Below are the code and all the weights of a small trained network. Each question names an input and a target symbol and asks about switching units off, where a switched-off unit gives its printed mean instead of its output.

import numpy as np


def w(rows, s, z=0):
    codes = np.array(rows[::2]) - 128.0
    scale = np.full(codes.shape[1], s)
    scale[-1] = z or s
    return codes * scale


def norm(h):
    return h / np.sqrt((h * h).mean(-1, keepdims=True) + 1e-5)


def f(y):
    return y / 2 * (1 + np.tanh(0.7978845608 * (y + 0.044715 * y**3)))


def softmax(a):
    e = np.exp(a - a.max(-1, keepdims=True))
    return e / e.sum(-1, keepdims=True)


def log_softmax(a):
    a = a - a.max(-1, keepdims=True)
    return a - np.log(np.exp(a).sum(-1, keepdims=True))


def net(x, mask):
    ids = ['ΓΔΘΛΞΣΨαβεζημτφω'.index(c) for c in x.split()]
    T = len(ids)
    res = E[ids] + P[:T]
    u = 0
    for l in range(2):
        q, k, v = (norm(res) @ M[l].T for M in (Q, K, V))
        z = softmax(np.where(np.tri(T) > 0, q @ k.T / 4**0.5, -1e9)) @ v
        res = res + np.where(mask[u], z, O[l][:, -1]) @ O[l][:, :-1]
        u += 1
        y = f(norm(res) @ A[l][:, :-1].T + A[l][:, -1])
        res = res + np.where(mask[u : u + 4], y, B[l][:, -1]) @ B[l][:, :-1]
        u += 4
    return log_softmax(norm(res)[-1] @ U[:, :-1].T + U[:, -1])


Q, K, V, O, A, B = {}, {}, {}, {}, {}, {}
E = w([
[138,111,124,120,69,156,136,28,101,120],'Γ',
[42,147,132,149,196,252,130,127,95,203],'Δ',
[197,123,119,108,115,146,157,93,121,177],'Θ',
[159,169,125,83,84,152,106,97,132,156],'Λ',
[91,185,125,124,105,153,110,68,127,158],'Ξ',
[152,173,122,89,128,121,161,38,72,167],'Σ',
[154,89,149,134,192,110,102,134,74,164],'Ψ',
[144,124,59,186,106,76,104,152,91,142],'α',
[164,135,143,135,82,109,59,100,78,136],'β',
[96,132,126,106,186,128,215,123,158,9],'ε',
[192,101,136,138,112,152,159,59,107,147],'ζ',
[173,129,122,135,88,157,116,70,153,145],'η',
[197,156,124,122,136,126,151,43,57,109],'μ',
[141,142,152,161,30,108,178,168,73,116],'τ',
[213,177,119,124,133,119,126,59,117,123],'φ',
[94,172,230,104,133,133,144,164,40,139],'ω',
],0.023)
P = w([
[213,199,32,85,83,168,100,188,1,101],'0',
[195,136,112,196,125,176,125,98,109,147],'1',
[163,113,134,188,109,168,148,92,135,156],'2',
[149,112,147,186,109,157,148,91,151,154],'3',
[142,116,143,187,120,137,149,93,156,155],'4',
[130,118,149,183,121,121,149,91,157,142],'5',
[120,118,154,178,120,105,148,89,153,138],'6',
[111,121,150,162,119,93,153,88,163,132],'7',
],0.013)
Q[0] = w([
[141,117,126,128,113,165,108,187,130,127],'0.h0',
[173,184,73,162,108,163,128,9,122,141],'0.h0',
[139,162,148,121,96,63,140,86,144,124],'0.h0',
[171,173,162,125,128,121,140,2,144,164],'0.h0',
],0.0095)
K[0] = w([
[148,157,115,104,109,175,119,71,164,136],'0.h0',
[120,103,144,146,96,38,125,117,109,166],'0.h0',
[127,146,165,138,83,28,124,128,150,103],'0.h0',
[114,105,214,130,121,2,75,171,109,144],'0.h0',
],0.0095)
V[0] = w([
[83,61,173,73,242,135,91,155,166,90],'0.h0',
[137,159,229,28,144,235,162,108,159,83],'0.h0',
[178,122,112,121,115,223,14,65,39,231],'0.h0',
[145,118,254,132,70,35,73,162,68,148],'0.h0',
],0.0065)
O[0] = w([
[89,17,243,65,198,245,41,107,184,136,9],'0.h0',
[159,243,176,68,96,211,107,98,154,101,111],'0.h0',
[126,84,176,25,68,9,97,77,50,48,250],'0.h0',
[94,132,255,186,43,160,119,190,108,44,169],'0.h0',
],0.0086,0.011)
A[0] = w([
[219,105,105,219,46,167,71,52,65,126,244],'0.n0',
[136,119,255,34,94,146,165,106,166,112,255],'0.n1',
[146,122,121,70,149,44,42,17,172,202,172],'0.n2',
[36,61,141,234,135,220,215,127,226,202,160],'0.n3',
],0.009,0.0038)
B[0] = w([
[81,232,246,2,188,66,135,132,166,235,249],'0.n0',
[206,157,81,223,202,124,68,112,78,141,173],'0.n1',
[141,118,134,225,72,100,88,39,188,122,166],'0.n2',
[33,154,246,85,208,90,114,78,197,205,131],'0.n3',
],0.0096,0.016)
Q[1] = w([
[137,71,193,202,134,123,134,242,78,136],'1.h0',
[126,138,239,222,184,85,154,160,130,120],'1.h0',
[145,99,86,8,82,192,122,80,81,171],'1.h0',
[105,50,152,180,41,180,86,244,158,140],'1.h0',
],0.011)
K[1] = w([
[222,246,141,61,110,72,114,164,252,63],'1.h0',
[91,143,121,127,208,131,187,97,175,86],'1.h0',
[130,66,129,138,45,152,95,192,109,176],'1.h0',
[233,182,89,112,13,51,102,130,147,147],'1.h0',
],0.011)
V[1] = w([
[192,119,62,203,107,154,107,188,147,91],'1.h0',
[116,28,92,165,155,171,157,101,69,154],'1.h0',
[143,194,240,102,195,67,131,72,68,255],'1.h0',
[130,128,113,159,89,142,112,114,134,142],'1.h0',
],0.0089)
O[1] = w([
[117,126,162,116,133,158,127,145,195,125,62],'1.h0',
[115,174,163,82,127,46,110,165,135,134,77],'1.h0',
[191,121,119,142,93,76,151,1,12,184,252],'1.h0',
[100,200,84,145,180,117,157,153,112,52,115],'1.h0',
],0.012,0.02)
A[1] = w([
[183,115,76,80,147,151,172,131,158,159,80],'1.n0',
[157,118,74,8,125,162,144,162,46,174,1],'1.n1',
[185,154,74,99,154,111,151,158,99,58,147],'1.n2',
[105,119,145,87,184,71,74,114,169,125,189],'1.n3',
],0.017,0.0044)
B[1] = w([
[129,154,89,135,97,147,140,146,81,133,130],'1.n0',
[137,164,183,57,170,38,61,110,75,253,253],'1.n1',
[124,125,156,113,113,110,93,114,105,171,191],'1.n2',
[133,77,94,155,140,174,126,148,92,111,189],'1.n3',
],0.025,0.0051)
U = w([
[72,93,195,39,78,194,157,66,150,115,90],'Γ',
[139,144,179,122,128,70,84,87,92,230,152],'Δ',
[216,96,97,144,56,170,175,171,149,176,70],'Θ',
[199,168,93,140,43,128,54,150,180,113,44],'Λ',
[27,161,93,184,79,151,50,85,185,177,83],'Ξ',
[176,183,78,248,82,151,236,40,76,61,166],'Σ',
[126,39,119,149,183,178,48,111,104,106,170],'Ψ',
[64,81,51,118,201,48,167,169,155,128,187],'α',
[70,121,197,71,125,71,96,142,100,2,117],'β',
[61,188,55,75,149,219,150,134,78,137,127],'ε',
[157,69,202,72,141,172,187,142,155,180,70],'ζ',
[153,85,157,116,97,120,82,116,251,202,111],'η',
[139,154,148,34,207,134,202,134,76,49,3],'μ',
[43,204,182,95,156,98,233,139,212,139,155],'τ',
[242,160,80,123,196,83,129,146,195,82,121],'φ',
[92,224,227,158,235,187,80,112,131,113,92],'ω',
],0.0098,0.0052)

Each question gives the input, a string of symbols that net reads in full, and the target symbol t.
The units are the heads (4 rows each of Q, K, V and O) and the neurons (one row each of A and B). Each row of codes is followed by its name. A weight is (code - 128) times the scale printed after its matrix; where a second scale follows, it is the last column's (O, A, B and U).
mask holds one flag per unit, layer by layer, with each layer's heads first. A switched-off unit (its flag False) gives its mean, the last column of its rows in O or B, instead of its output. The means were averaged over made-up inputs and are rounded, as every weight is.
A unit's drop is (log p(t) with every unit on - log p(t) with that unit switched off) / (log p(t) with every unit on - log p(t) with every unit switched off).
The circuit of an input: a set's keep is (log p(t) with only the set's units on - log p(t) with every unit switched off) / (log p(t) with every unit on - log p(t) with every unit switched off). Starting from all 10 units, units are removed one at a time, each time the one whose removal leaves the highest keep (on an exact tie, the one counted first), for as long as the keep stays at least 0.8.
units of the circuit, in order: the units of the circuit, biggest drop first
top k neurons: the k neurons with the biggest drops, biggest first
k most important neurons of layer l: the k neurons of layer l with the biggest drops, biggest first
input Ξ φ Ψ η ε Λ Ψ, target Ψ: units of the circuit, in order : 0.n0, 1.h0, 1.n3
input ζ τ ζ Θ ε τ ω Θ, target ω: top 2 neurons : 0.n0, 0.n1
input Ξ Σ τ ε μ Ξ Ξ, target τ: top neuron : 0.n0
input η Ξ η η, target Σ: top 3 neurons : 0.n2, 1.n1, 1.n2
input Ξ β ε ζ Θ, target β: units of the circuit, in order : 0.h0, 0.n0, 1.h0, 1.n1
input ε α φ Γ Λ, target α: top 2 neurons : 0.n0, 1.n3
input Σ φ τ φ η Θ τ Θ, target Σ: units of the circuit, in order : 0.h0, 1.n1
input ω η Ξ φ ζ ε, target ω: units of the circuit, in order : 1.h0, 0.h0, 0.n0, 1.n2
input Ξ μ φ Ξ Λ φ Ξ φ, target Σ: units of the circuit, in order : 0.n2, 1.n1
input η Ξ Ξ ε Ψ β φ, target β: units of the circuit, in order : 0.n0, 1.h0, 0.h0, 1.n1
input ε τ Ψ ω, target ω: units of the circuit, in order : 1.h0, 0.n0, 0.h0
input ζ ε Ξ Ξ, target Ξ: 2 most important neurons of layer 0 : 0.n0, 0.n2
input Γ Ξ τ τ Ξ, target Σ: top 2 neurons : 1.n1, 1.n2
input ζ ε Σ Ξ Δ α, target α: top 2 neurons : 0.n0, 0.n2
input β Ψ Θ η Ξ Θ ω ε, target ω: top 3 neurons : 0.n0, 0.n1, 1.n2
input β τ Σ η Σ ε α ε, target Σ: units of the circuit, in order : 0.n0
input Ξ ε Γ, target Γ: top 4 neurons : 0.n0, 1.n1, 1.n3, 0.n2
input ε Ξ τ φ, target τ: units of the circuit, in order : 0.n0, 0.h0, 1.h0
input η μ ω ε ω η, target ω: units of the circuit, in order : 0.h0, 0.n0, 1.h0
input ε Δ ω ζ Λ, target ω: top 3 neurons : 0.n0, 0.n1, 0.n2
input ζ η Σ ε Λ Θ Ψ Θ, target Ψ: top 2 neurons : 0.n0, 1.n3
input ε φ Ξ η Σ, target Σ: top neuron : 1.n1
input ω ε η τ Ψ Λ φ φ, target Ψ: top 3 neurons : 1.n3, 0.n0, 1.n1
input ε Ψ Σ, target Ψ: 2 most important neurons of layer 0 : 0.n0, 0.n1
input φ ε η, target η: top 2 neurons : 0.n0, 0.n2
